(in the rows, 128 means zero)
Facts:
bagril	π	965; balil	π	237; begror	π	965; beklak	π	965; bemok	π	237; bese	π	694; bokom	π	965
bopal	π	694; borak	π	965; bovin	π	965; bragutror	π	694; brara	π	237; brofitir	π	237; broskan	π	965
bruklem	π	694; brupen	π	237; bubridran	π	694; busul	π	237; daflel	π	237; dastok	π	237; delak	π	694
dranar	π	965; drekibril	π	965; dreni	π	237; drepor	π	237; drevukom	π	237; driflitom	π	237; drizem	π	965
drotel	π	965; druflon	π	237; drumi	π	237; dufa	π	237; feklom	π	237; fimen	π	694; fina	π	965
fisok	π	237; fivu	π	694; flaklus	π	965; flekluk	π	965; fleve	π	237; floses	π	694; fludres	π	237
flutom	π	237; fomak	π	237; fufis	π	965; fumel	π	694; gasto	π	694; gaston	π	237; gekik	π	965
gime	π	237; gipes	π	237; golam	π	694; grafi	π	237; gratrum	π	237; greber	π	694; grisko	π	965
gristuk	π	694; grobi	π	237; grokoso	π	237; gruflela	π	965; gugran	π	965; kledreplos	π	694; klela	π	694
klidrabren	π	694; klikul	π	237; kluplabi	π	237; klutezor	π	965; ladir	π	694; ledrok	π	237; litral	π	237
lotre	π	965; lumu	π	965; malir	π	237; miplo	π	237; mirur	π	965; mitrofli	π	694; monak	π	237
mutran	π	694; nekluk	π	694; nitas	π	237; nonomon	π	694; nuve	π	237; penir	π	237; pepler	π	965
piberik	π	694; plabrabos	π	694; planik	π	965; plaze	π	694; pleker	π	694; pletrun	π	237; pliflek	π	237
plifli	π	237; plilim	π	237; plistom	π	694; plistos	π	237; plogek	π	237; poba	π	965; pofaflon	π	694
poken	π	694; putrori	π	237; resul	π	965; rosku	π	694; rukeflo	π	237; rupa	π	965; saso	π	237
sekan	π	694; senos	π	237; setrin	π	965; sevik	π	965; sigragur	π	694; skepu	π	237; skifli	π	237
skikan	π	694; skisir	π	694; skiskas	π	237; skitrim	π	965; skolaskam	π	237; skopa	π	237; skuplom	π	237
stadra	π	237; stapefu	π	965; steklal	π	237; stepum	π	237; stisun	π	237; stukar	π	237; stustada	π	965
suza	π	237; suzomo	π	965; tapi	π	694; taplak	π	965; tebrem	π	694; tegru	π	965; testek	π	694
tiste	π	237; tomuplun	π	237; traridrir	π	694; tretrim	π	965; trise	π	237; tristul	π	694; trodru	π	965
trufuruk	π	237; trukam	π	237; trunu	π	237; tugegu	π	965; tupum	π	965; vati	π	694; vogo	π	237
voneklin	π	237; vufes	π	965; vuskor	π	694; vutran	π	694; zagis	π	694; zetristur	π	965; zogenen	π	965
zonok	π	694; zoplu	π	694; zumem	π	237; bagril	ζ	tegru; balil	ζ	greber; beklak	ζ	zonok; bemok	ζ	piberik
bese	ζ	tupum; bese	ζ	bovin; bopal	ζ	zonok; bopal	ζ	piberik; borak	ζ	klela; borak	ζ	drevukom; bragutror	ζ	vati
brara	ζ	tristul; brara	ζ	vutran; brofitir	ζ	brupen; brofitir	ζ	traridrir; broskan	ζ	rupa; bruklem	ζ	plaze; bruklem	ζ	zonok
bruklem	ζ	klutezor; busul	ζ	broskan; daflel	ζ	testek; delak	ζ	steklal; delak	ζ	taplak; dranar	ζ	zonok; dranar	ζ	klutezor
dranar	ζ	stadra; drekibril	ζ	brupen; dreni	ζ	pepler; dreni	ζ	piberik; drepor	ζ	rupa; drevukom	ζ	gekik; drevukom	ζ	zonok
drevukom	ζ	steklal; drevukom	ζ	traridrir; driflitom	ζ	rupa; drizem	ζ	tristul; drizem	ζ	stukar; drotel	ζ	klikul; druflon	ζ	zonok
drumi	ζ	gime; dufa	ζ	skifli; feklom	ζ	brofitir; feklom	ζ	zonok; feklom	ζ	piberik; fimen	ζ	gekik; fina	ζ	gekik
fisok	ζ	klikul; fisok	ζ	plogek; fivu	ζ	tebrem; fivu	ζ	gasto; flaklus	ζ	stisun; flaklus	ζ	stadra; flekluk	ζ	gekik
fleve	ζ	klela; fleve	ζ	gruflela; floses	ζ	zonok; fludres	ζ	flekluk; flutom	ζ	mirur; flutom	ζ	piberik; fomak	ζ	pletrun
fomak	ζ	bokom; fomak	ζ	gaston; fufis	ζ	taplak; fumel	ζ	brupen; gasto	ζ	sevik; gasto	ζ	trodru; gaston	ζ	tegru
gaston	ζ	zonok; gaston	ζ	pliflek; gaston	ζ	bemok; gekik	ζ	pletrun; gekik	ζ	piberik; gime	ζ	trufuruk; gime	ζ	lotre
gipes	ζ	zumem; gipes	ζ	bruklem; gipes	ζ	lumu; gipes	ζ	plogek; golam	ζ	nitas; grafi	ζ	stisun; grafi	ζ	steklal
gratrum	ζ	sevik; grisko	ζ	dastok; gristuk	ζ	skopa; gristuk	ζ	ledrok; gristuk	ζ	bagril; gristuk	ζ	klutezor; grobi	ζ	tupum
grobi	ζ	stepum; grobi	ζ	penir; grokoso	ζ	trufuruk; grokoso	ζ	greber; gruflela	ζ	piberik; gugran	ζ	grisko; kledreplos	ζ	plaze
kledreplos	ζ	taplak; klidrabren	ζ	fumel; klidrabren	ζ	piberik; klikul	ζ	rupa; kluplabi	ζ	zonok; kluplabi	ζ	steklal; klutezor	ζ	stadra
ladir	ζ	ledrok; ledrok	ζ	tupum; ledrok	ζ	piberik; litral	ζ	lumu; lotre	ζ	suzomo; lotre	ζ	tristul; lotre	ζ	zonok
lotre	ζ	piberik; lumu	ζ	stukar; miplo	ζ	brupen; mirur	ζ	zonok; mitrofli	ζ	zonok; mitrofli	ζ	piberik; mutran	ζ	zonok
mutran	ζ	traridrir; nekluk	ζ	skuplom; nekluk	ζ	gekik; nekluk	ζ	skitrim; nitas	ζ	skitrim; nitas	ζ	traridrir; nonomon	ζ	pletrun
nonomon	ζ	zonok; nuve	ζ	pletrun; nuve	ζ	rosku; nuve	ζ	taplak; penir	ζ	bovin; penir	ζ	steklal; penir	ζ	stadra
pepler	ζ	gekik; pepler	ζ	zonok; planik	ζ	malir; planik	ζ	skepu; planik	ζ	trodru; pleker	ζ	stisun; pleker	ζ	skepu
pletrun	ζ	plaze; pletrun	ζ	plogek; pletrun	ζ	rupa; pletrun	ζ	stadra; pliflek	ζ	zonok; pliflek	ζ	pepler; plifli	ζ	suzomo
plifli	ζ	zonok; plilim	ζ	tiste; plistos	ζ	stadra; plogek	ζ	zonok; poba	ζ	tupum; poba	ζ	bemok; poba	ζ	traridrir
poba	ζ	trodru; pofaflon	ζ	delak; poken	ζ	rosku; poken	ζ	skepu; poken	ζ	zonok; poken	ζ	traridrir; putrori	ζ	busul
putrori	ζ	trodru; resul	ζ	plaze; rosku	ζ	tupum; rosku	ζ	gekik; rosku	ζ	zonok; rosku	ζ	dreni; rukeflo	ζ	tupum
rupa	ζ	zonok; rupa	ζ	stadra; saso	ζ	begror; saso	ζ	zonok; sekan	ζ	tupum; senos	ζ	fumel; senos	ζ	plistom
senos	ζ	steklal; setrin	ζ	malir; setrin	ζ	gaston; sevik	ζ	gekik; sigragur	ζ	zonok; skepu	ζ	klutezor; skifli	ζ	zonok
skifli	ζ	plogek; skikan	ζ	drizem; skisir	ζ	zonok; skiskas	ζ	miplo; skitrim	ζ	zonok; skitrim	ζ	klutezor; skolaskam	ζ	fivu
skolaskam	ζ	zonok; skolaskam	ζ	klutezor; skopa	ζ	zonok; skopa	ζ	piberik; skopa	ζ	taplak; skuplom	ζ	tegru; skuplom	ζ	dastok
skuplom	ζ	klutezor; stadra	ζ	traridrir; steklal	ζ	zonok; stepum	ζ	pepler; stisun	ζ	zonok; stukar	ζ	flekluk; stukar	ζ	pepler
stukar	ζ	testek; stustada	ζ	begror; suza	ζ	zonok; suzomo	ζ	fisok; suzomo	ζ	sigragur; suzomo	ζ	delak; tapi	ζ	tupum
taplak	ζ	zonok; taplak	ζ	plogek; tegru	ζ	brupen; tegru	ζ	piberik; tegru	ζ	skifli; testek	ζ	tupum; testek	ζ	pletrun
tiste	ζ	beklak; tiste	ζ	stukar; tiste	ζ	plabrabos; tomuplun	ζ	lotre; tretrim	ζ	flekluk; tretrim	ζ	zagis; tretrim	ζ	zonok
tretrim	ζ	gasto; trise	ζ	klela; trufuruk	ζ	piberik; trukam	ζ	klutezor; trunu	ζ	tegru; trunu	ζ	plaze; tugegu	ζ	trukam
tupum	ζ	zonok; vati	ζ	vutran; vati	ζ	stadra; vogo	ζ	sigragur; voneklin	ζ	gasto; vufes	ζ	bopal; vuskor	ζ	zonok
vuskor	ζ	sigragur; vutran	ζ	traridrir; vutran	ζ	taplak; zagis	ζ	stadra; zetristur	ζ	sevik; zogenen	ζ	broskan; zoplu	ζ	brupen

Known rows:
trukam: [130 107 132 121 128 132 126 132 124 127 135 135 136 113 132 125 141 130
 125 142 140 130 132 141 139 125 133 129 121 139 136 119 118 128 136 142]
tugegu: [149 131 124 139 140 126 114 125 163 136 120 122 133 140 132 115 116 145
 126 115 111 122 139 127 128 133 124 115 144 111 128 140 144 138 124 137]
mutran: [115 134 123 127 126 120 125 118 117 122 104 128  99 132 132 122 116 123
 127 117 120 121 134 110 111 136 119 137 139 131 111 137 136 135 133 121]
brara: [126 107 127 116 117 126 132 127 138 118 119 124 122 111 116 139 137 132
 122 130 123 131 132 124 145 136 127 121 128 133 134 141 107 126 125 144]
vutran: [110 135 121 130 128 125 127 119 107 130 116 132 115 136 134 122 121 116
 132 124 127 130 129 123 113 131 129 152 126 137 114 129 144 125 133 110]
zagis: [111 133 121 131 129 126 124 119 107 133 118 134 114 134 135 114 120 118
 132 128 131 128 129 127 111 133 129 151 127 139 113 127 146 130 135 113]
dufa: [130 109 129 117 121 126 129 133 134 114 119 126 124 110 123 136 136 132
 121 134 126 126 134 123 140 129 122 114 130 131 133 131 106 133 128 146]
sevik: [141 134 122 147 140 133 114 127 150 149 138 131 148 142 131 108 122 138
 134 131 128 129 121 149 126 132 133 122 137 116 125 138 152 140 126 126]
fimen: [115 132 122 126 127 120 124 115 119 124 104 126  95 132 131 122 115 123
 126 115 121 121 136 112 114 140 121 139 139 130 110 141 137 137 135 121]
tebrem: [108 133 121 141 135 136 119 126  91 151 144 150 134 137 147  98 126 112
 141 146 156 133 116 156 106 129 142 163 120 152 113 112 161 134 144 105]
fivu: [112 132 121 135 131 130 119 122 105 140 126 141 115 134 141 105 120 119
 134 134 143 126 125 138 107 136 132 150 130 144 109 124 152 139 141 115]
drotel: [145 133 121 145 133 127 113 129 166 142 123 127 133 136 128 104 115 144
 129 124 119 123 128 135 125 142 123 107 151 116 119 147 146 151 122 137]
sekan: [114 130 120 126 125 120 125 115 121 123 100 126  97 132 129 123 114 124
 127 116 118 122 135 110 114 141 120 138 139 132 111 143 138 134 132 120]
klidrabren: [119 144 123 126 124 117 133 131 107 116 104 127 108 129 140 136 110 112
 129 112 120 120 135 105 110 121 114 132 136 124 110 125 132 138 128 117]
gugran: [222 116 188 104 233 129  98 106 132 125 150 116 109 178 214 127 109 187
 107  47 123  75 243 101 129  81 144 158 103 105 185  47 144  86 188 170]
planik: [146 135 123 144 136 128 114 128 160 142 126 126 137 138 129 110 116 142
 129 125 119 124 128 135 126 135 125 111 146 112 122 141 146 146 122 134]
daflel: [124 102 124 116 118 125 129 125 141 118 114 124 121 111 115 136 139 133
 121 133 120 132 135 124 147 137 126 122 129 134 134 145 108 125 125 144]
plaze: [108 136 120 134 131 128 128 122  92 135 127 139 132 140 140 119 125 110
 137 132 135 135 124 134 111 123 136 164 115 142 120 115 152 115 134 101]
skikan: [105 122 111 120 121 116 131 106 127 120  89 118 102 138 119 137 119 124
 128 104 101 137 143 103 127 149 128 159 125 137 119 157 137 105 122 112]

Rows:
No name comes twice in this set of rows, the named rows included.
[131 107 129 136 122 139 112 147 130 147 154 151 133 104 140  91 137 131
 130 164 171 122 114 167 125 141 133 111 139 152 116 117 128 171 146 155] | busul
[133 131 124 127 120 128 143 168  88 114 139 142 179 107 151 149 137  99
 134 146 138 137 126 137 134  79 122 124 110 128 137  83 113 125 121 122] | brupen
[146 131 123 144 137 130 110 124 166 145 126 127 129 137 128 106 115 144
 129 125 121 121 127 140 126 142 126 108 152 113 119 149 147 154 127 137] | zetristur
[129 109 129 119 120 128 127 132 134 119 123 129 125 111 123 131 138 131
 122 139 131 127 130 130 140 132 125 117 131 134 132 131 110 135 130 145] | fomak
[133 106 129 129 120 134 113 141 141 137 137 142 118 102 134 100 131 136
 125 153 156 118 122 151 129 143 125 103 146 144 117 130 120 171 143 160] | putrori
[129 131 135 111 109 128 150 145 148 126 143 115 110 115 119 161 126 131
 128 101 146 128 125 114 142 151 135 111 121 140 128 138  93 123 121 150] | drumi
[111  89 111 107 117 120 138 109 146 112  95 116 133 120  98 154 149 135
 122 121  94 154 144 117 164 144 138 152 109 139 149 162 111  82 111 127] | plilim
[128 114 130 115 115 127 136 132 140 119 126 121 118 112 117 144 135 132
 122 125 130 128 130 121 142 138 127 116 127 133 133 139 102 127 125 145] | tomuplun
[207 122 177 113 220 133 103 111 122 133 159 122 131 175 203 123 116 173
 116  67 128  91 220 117 128  81 149 162  97 110 180  51 150  86 177 153] | grisko
[108 169 154 121 159 139 129  57  50 143 153 119  92 154  99 171 136  91
 133 155 149 114  75 146 121  90 141 148 120  61 119 139 120 139 153  72] | klela
[136 202 160 102  75 142 208 210 186 166 231  90  80 126 137 216  91 133
 149   5 225 125 105  89 130 212 170  90  91 184 109 123  59 105 108 174] | balil
[133 131 114 138 135 127 127 118 153 140 123 120 155 148 116 132 128 136
 133 115 103 145 130 132 140 133 138 140 122 115 137 148 146 103 110 112] | drizem
[120  96 118 112 116 123 132 119 144 115 105 121 126 115 110 142 143 134
 121 127 109 142 139 122 154 140 131 135 121 138 140 152 109 108 119 138] | litral

The same nodes again, as new rows of numbers:
Known rows:
mirur: [ 94 115 146 148 107 111  88 146 109 148 121 117 146 136 129 134 149 110
 138 155 124 109 120 160 130 123 107 123 117 151 143 124 138 108 132 130
 151 104 111 133 132 130 133]
nekluk: [123 133 138 124 129 118 135  96 111 126 166 140 117 141 110 102 167 156
 130 143 155 130 124 131 107 115 120 156 130 174 123 127 125 131 139 116
 144 160 156 160 127 118 110]
traridrir: [132  81 128 143 157 142  68 145  99 213 100 121 166 143 108 163 156 100
 123 134 128  89 143  97 145 182  99 133 111 115  90 183 175  98 206 174
 121 111 111  86  97 134 118]
malir: [128  76 129 123 148 113 130 129 132 201 111 126 188 143  99 137 122 119
 131 126 140 107 158 123 136 146 129 132 125 109  94 162 120 106 182 124
 106 138 105 106 123 120 111]
setrin: [102 124 146 117 117  96 143 126 111 141 151 107 150 119 106 118 159 135
 145 149 149 140 124 152 118 113 122 143 141 146 131 121 111 105 108 106
 129 131 126 160 138 115 116]
gaston: [120 111 120 143 109 114 122 130 133 144 135 144 161 149 109 118 147 136
 129 159 142 104 138 149 139 100 136 139 109 153 130 119 119 118 146 125
 162 146 118 141 133 124 117]
brupen: [142  63  88 178 134 130 144 146 146 185 118 147 196 136  89 183 185 117
 117 139 139  90 153  61 171 121 126 138  74  76  71 155 143  84 178 184
 137 115  71 100  95 134  90]
dreni: [114  96 135 159 105 119 134 119 131 126 124 144 161 156 132 109 124 118
 144 156 132  90 141 151 137 109 136 142 120 149 137 107 112 115 161 104
 160 150 106 141 128 125 128]
monak: [136  93 115 128 126 108 161 119 122 149 118 130 136 135  93 134 127 138
 135 126 146 123 159 116 138 115 141 130 113 103 115 108 128 111 144 115
 110 147  98 111 145 113 130]
voneklin: [118 100 146 107 144 103 168 105 130 162 133 120 164 147 100  99 106 142
 147 117 154 131 152 154 108 125 144 148 157 133 126 135  96 117 153  79
 103 170 123 133 142 106 116]
nuve: [119 134 130 126 101 108 112 116 130 135 135 140 120 147  99 115 130 152
 116 161 147 124 139 160 119  90 146 126 109 168 155  95 118 144 133 104
 150 148 134 144 155 116 137]
trufuruk: [131  79 122 169 113 127 164 147 113 136  95 151 169 136 139 131 129 110
 157 133 124  84 165 140 169 108 127 134 118 114 105 103 116  75 159 123
 149 139  82 114 132 132 126]
beklak: [103 108 147 152 110 107  86 141 114 142 114 111 126 145 121 137 143 107
 132 155 119 113 122 144 124 130 110 133 119 140 161 112 148 109 147 122
 139 102 101 130 141 125 150]
klidrabren: [130 125 124 152 118 128 165 138  96 106 148 157 130 119 140 119 180 145
 154 147 151 116 136 118 146  95 109 156 119 156 101 106 120  98 120 141
 169 149 142 153 114 133 104]
klela: [137  75 130 148 151 132 142 138  85 159  87 133 143 123 145 147 144  98
 159 112 126  91 159 105 151 154 101 140 128 109  83 137 147  79 177 145
 121 131  98  91 113 135 124]
bopal: [120 120 140 149 123 136 118 138  91 128 121 143 131 135 151 117 152 119
 154 148 131  88 136 147 138 119 102 143 120 170 116 115 136 104 148 133
 169 140 133 139 122 141 127]
busul: [135 103 131  87 141 103 130 130 113 190 109 113 141 125  86 133 109 138
 129 118 140 129 166 145 130 131 140 114 118 115 114 126 133 122 144 103
  88 142 113  97 156 112 139]
ledrok: [118  92 135 157 111 127 130 128 136 146 123 142 173 155 131 119 133 118
 136 155 132  89 139 151 138 113 129 144 120 144 119 125 112 114 165 118
 159 147 106 141 125 126 117]
brara: [131 119 120 125 111 109 136 129 118 131 128 137 108 134 104 127 129 149
 126 145 140 117 153 141 132  90 141 116 107 142 140  85 129 128 124  99
 130 150 113 124 168 111 145]

Rows:
No name comes twice in this set of rows, the named rows included.
[146  72 129 149 145 133 167 137  67 136  82 138 125 114 146 147 152 102
 168 101 128 104 165  97 156 144  98 133 124  98  75 116 144  72 160 139
 107 136  90  89 122 131 126] | greber
[125 132 122  91 123 106 111 121 133 179 140 118 135 130  73 127 131 152
 112 149 154 129 149 147 124 117 135 120 107 141 130 132 136 140 139 120
 120 140 138 124 154 111 132] | plistos
[119 136 124 135 106 107 145 141 132 132 142 140 152 139 122 110 147 146
 137 162 145 108 144 159 147  81 136 132 110 172 122 100 102 120 121 117
 170 148 138 157 140 127 115] | feklom
[124 104 132 137 112 111 115 102 136 133 135 140 129 166  98 122 125 134
 118 148 143 114 136 130 106 105 145 137 108 144 158 106 124 134 158  97
 125 152 115 133 148 110 136] | daflel
[119 155 147 104 122 121 116 114  97 143 156 129 116 127 119  97 146 161
 137 157 151 125 124 160 114 116 118 147 134 196 122 129 129 140 131 117
 153 153 173 162 139 125 123] | poken
[125 120 148 107 148 119  95 112 101 176 127 120 120 132  95 127 142 135
 129 130 149 127 137 125 112 152 113 135 127 152 119 146 153 129 162 134
 114 136 140 113 135 124 127] | zagis
[124 114 113 112 134 110 109 120 146 188 141 123 156 142  75 136 136 147
 111 148 155 123 143 126 120 126 139 132 111 130 116 147 138 131 158 130
 122 143 129 120 136 117 111] | trukam
[125 104 123 133 124 118  83 114 139 162 120 132 131 156  82 141 124 133
 101 151 136 105 138 121 117 125 138 125  97 131 150 125 149 141 170 125
 117 132 108 109 146 112 141] | pletrun
[126 136 130 102 138 120 119 117 100 159 148 129 120 125 108 121 155 151
 130 137 158 127 134 135 123 129 114 143 128 163 108 133 142 127 135 134
 131 142 154 136 128 122 118] | golam
[111  85 135 146 129 108 101 133 117 153 119 118 146 144 101 157 160 107
 127 135 130 122 128 106 120 143 113 132 119 105 143 136 151 102 151 135
 112 107  88 121 131 124 128] | bokom
[115 112 144 135 112 120 123 114 132 145 130 140 154 155 118 110 125 134
 132 158 138  98 139 163 119 114 139 138 122 160 141 114 111 126 159  99
 146 146 121 140 140 121 130] | rukeflo
[124 131 123 130  97 105 116  99 139 114 157 143  90 152  88 122 132 163
 103 155 146 129 134 135 106  87 151 130  95 158 172  75 129 149 136  99
 128 156 122 138 166 103 145] | gipes
[136 105 141 146 129 121 143  93  84  92 124 148  75 149 119 125 140 136
 135 122 138 121 132 111 106 120 127 141 121 136 144  89 148 116 154 106
 118 158 112 125 145 113 146] | skikan

The same nodes again, as new rows of numbers:
Known rows:
skepu: [138 158 101 114 148 164 144 132 110 118 167 128 103 139 126 119 118 147
 167 103 155 148 163 103 114  96 106 127 115 101 142 151 117 150]
pleker: [133 138  88 107 121 152 156 129 155 124 133 100  69 126 126 107 119 147
 145 108 152 164 159 118 135  99 104 120 158  83 124  87 147 142]
stisun: [134 153 137 111 144 170 143 127 136 144 138 136 105 145 133 125 108 144
 167 102 162 156 165 110 130 117 118 127  75 121 141 130 134 155]
dranar: [144 127  85 113 140 119 173 134 141 154 136  93  77 130 133 124 151 157
 152  90 159 169 138 142 117 105 100 118 177  81 132  90 159 133]
steklal: [132 155 150 109 144 170 136 125 134 142 136 144 112 144 130 129 103 139
 168 103 158 146 169 100 128 113 115 132  65 127 140 122 124 154]
bese: [125 139 105 104 119 155 157 126 163 137 126  99  78 125 122 108 118 147
 146 107 152 169 160 117 142 106 112 120 134  90 128  74 151 144]
tupum: [138 126 140 104 148 142 137 129 129 159 128 150 123 137 136 143 118 136
 153  94 141 133 151 116 131  97  90 139  97 115 139  38 118 142]
skopa: [135 129 138 115 141 160 150 127 151 141 131 117  90 145 143 123 114 146
 171 104 178 184 156 120 137 131 128 123 106 113 133 170 142 143]
plifli: [133 139 138 114 137 158 165 127 150 153 133 112  69 145 134 119 127 158
 167  94 172 182 159 122 134 125 129 121 102 111 132 150 158 153]
drekibril: [140 100 179 110 149 111 186 124 119 145 131  83  41 124 122 122 123 131
 166 111 145 164 124 164 126 103 110 114 168 101 118 135 127 119]
mirur: [136 119 137 108 142 129 159 131 145 170 123 122  86 136 136 135 141 145
 152  92 157 158 146 133 132 108  99 128 124 106 130  68 138 136]
floses: [132 132 113 102 119 152 150 126 166 141 122 105  86 128 122 111 103 142
 144 107 151 165 162 117 143 109 108 121 127 100 123  67 151 148]
greber: [113 132 150 103 130 163 138 126 145 109 117 123 122 125 138 110 112 104
 150 121 134 148 175  96 157  84 106 135  84 116 137  94 109 131]
nuve: [137 134 129 116 139 164 151 128 144 147 148 103  80 144 137 121 124 163
 171  92 167 191 148 129 131 127 131 120 119 103 138 156 161 147]
bopal: [129 117 129 103 125 155 143 124 168 132 117 109  99 126 133 117  97 131
 147 116 158 169 158 117 150 111 111 127 125 103 125 101 139 138]
plistom: [128 139 155  99 133 157 151 121 138 128 124 105  82 122 111 108  84 121
 153 127 129 141 164 117 143  95 107 122 112 112 126  78 115 141]
trunu: [144 126 153 117 142 157 148 127 130 133 153 102  78 140 138 118 103 152
 177 104 156 186 143 134 135 118 131 117 124 109 134 188 146 142]
drumi: [124 122 169 116 142 158 155 127 146 132 132 107  86 144 147 122 117 134
 173 105 169 188 155 116 139 123 137 125  98 116 141 188 145 137]
fomak: [139 132 147 116 140 160 163 129 137 141 150 106  67 140 138 119 124 158
 174  95 164 191 147 135 134 124 133 119 125 100 134 182 153 144]

Rows:
No name comes twice in this set of rows, the named rows included.
[142 122 101 110 122 146 141 131 157 118 142  86  90 125 134 102 113 144
 149 111 146 176 157 125 141 102 108 121 171  85 128 120 150 138] | nekluk
[122 115 135 105 160 145 159 132  98 140 147 156 101 129 127 149 145 132
 159  79 149 133 134 129 126  89  77 145 113  91 136  89  85 163] | trodru
[131 101 149 112 146 123 190 132 132 154 130 112  49 128 132 132 152 144
 157  87 164 175 129 160 133 109 102 129 151  86 124 122 138 146] | setrin
[143 131  94 116 142 120 165 135 121 144 147 100  84 126 137 122 152 150
 153  88 149 157 144 132 115  92  93 121 184  83 138  88 143 127] | tugegu
[127 147 131  99 126 176 116 122 131 128 142 127 113 126 133 114  97 138
 154 105 120 152 156 105 149  93 109 128  94 110 142  38 127 147] | plabrabos
[130 120 158  96 138 174  95 120 143 109 121 147 166 130 135 126  66  99
 151 127 141 128 165  87 152  96  93 141  70 128 137  70  90 135] | piberik
[130 143 126 100 123 162 133 125 156 135 119 126 109 127 124 117  92 132
 145 112 144 143 169 104 146 107 103 130  99 112 130  43 131 148] | sigragur
[113 145 123 104 124 161 156 127 125 113 133 102  78 119 130 104 125 128
 150 113 119 156 170 115 147  77 116 122 116 100 135  67 121 141] | bubridran
[135 151 143 112 143 179 120 125 110 134 162 132 110 143 143 121 105 148
 175  98 137 163 160 111 133 103 123 127  79 120 151 118 129 153] | zumem
[133 121 152 116 139 154 164 127 154 145 129 107  78 146 142 122 116 144
 171 105 178 192 149 127 138 129 135 124 111 112 131 186 150 140] | flutom
[123 137 139 112 151 169 156 129 108 120 150 148  84 140 129 131 125 134
 173  93 156 151 156 119 131 107 106 135  80 105 137 166  99 172] | malir
[133 125 150 114 146 172 141 126 123 130 158 114  97 144 143 124 108 153
 177  96 159 191 138 122 135 122 130 125 107 104 146 176 141 143] | fludres
[131 139 118 117 139 156 172 132 135 137 148 112  60 143 131 119 135 160
 169  91 176 187 152 134 125 120 123 122 126  91 134 178 141 159] | skolaskam
[138 141  90 106 121 157 137 129 149 127 142 102  94 125 127 109 104 147
 148 109 141 163 155 116 134 100 102 119 144  92 133  84 147 144] | bruklem

